Each row has a name. After each piece below comes the name of the row it's from, unless a question asks for something else. Each question is about the rows just above it. Places in a row count from 0.

[ -12   46  -76  -93   89   25  -19   58    0   32  -63  -48  -49   17
   -2  -51  -94   53   12  -20   45 -115    9   26  -40   80    7   99
  -34   33   -2    5  -59    4   28   27   22   77   53   38  -36   94
  -83   37] : z291
[  -7   21  -83  -88   90   25   46   64  -12   35  -69  -75   49   -6
    9  -75 -101   44   -8  -45   42  -84   -1   55  -24   76   15   95
  -28   31    4    1  -40   -5   56   31    3   55  109   31  -30   93
   32   47] : z566
[ -12   46  -76  -93   89   25  -19   45    0   32  -63  -48   45   17
   -2  -51  -94   53   12  -20   45 -115    9   26  -40   80    7   99
  -34   33   -2    5  -59    4   28   27   22   77   53   38  -36   94
  -83   37] : z183
Where in the named rows is [-1]? => z566, 22
Count the entries of [ -12   46  -76  -93   89   25  -19   58    0   32  -63  -48  -49   17
   -2  -51  -94   53   12  -20   45 -115    9   26  -40   80    7   99
  -34   33   -2    5  -59    4   28   27   22   77   53   38  -36   94
  -83]: => 43
[ -12   46  -76  -93   89   25  -19   45    0   32  -63  -48   45   17
   -2  -51  -94   53   12  -20   45 -115    9   26  -40   80    7   99
  -34   33   -2    5  -59    4   28   27   22   77   53   38  -36   94
  -83   37] is in which row? => z183
Row and place of [49] in the named rows: => z566, 12
which: [  -7   21  -83  -88   90   25   46   64  -12   35  -69  -75   49   -6
    9  -75 -101   44   -8  -45   42  -84   -1   55  -24   76   15   95
  -28   31    4    1  -40   -5   56   31    3   55  109   31  -30   93
   32   47] => z566
Where in the named rows is [-49]? => z291, 12

[ 25  55  56 -77 119] = z183
[ 25  55  20  -2 -10] = z862
[ 25  55  56  50 -25] = z757
Number of entries in [25 55 56]: => 3
How many entries does [25] have? => 1

[ -4 -20 -35 -45  44  64  12   5   8  14 -19  15   9  38   4 -40 -31 -38
  59   7  60  56 -23  13 -22  13 -24  58  -8  11  11 -29   7  12] : z297
[ 50  -5 -19  -9   9   6  52  60  53  67  -5  59  64   1 -15 -12  -4 -27
  -6  58  -2   1 -15  63 -27  50  41   3  -4 -26 -23   0 -22 -25] : z434
[ -34   45 -103   14    6   -3  -11  -20   -9  -12 -121  -11  -16    6
   13   19   26   -2   11  -19   -2   -8    2  -20    2  -15  -25    4
   83   48   50   27   25   47] : z681
[ -4  18 -35 -45  44  64 -55   5   8  14 -19  15   9  38   4 -40 -31  21
  59   7  60  56 -23  13 -22  13  11  58  -8  11  11 -29   7  12] : z291
Where in the named rows is [45]? => z681, 1
Count the entries of [ 50  -5 -19  -9   9   6  52  60  53  67  -5  59  64   1 -15 -12  -4 -27
  -6  58  -2   1 -15  63 -27  50  41   3  -4 -26]: => 30
which: [ -4  18 -35 -45  44  64 -55   5   8  14 -19  15   9  38   4 -40 -31  21
  59   7  60  56 -23  13 -22  13  11  58  -8  11  11 -29   7  12] => z291

[-29  72  94 -45]  z624
[  17 -116   62    8]  z434
[  70 -112   25   10]  z297
[-37 -91  86   4]  z681
[  9  72  80 -27]  z765
[-29] is at row and place => z624, 0
Row and place of [-112] in the named rows: => z297, 1
Count the entries of [-29  72]: => 2
Row and place of [10] in the named rows: => z297, 3

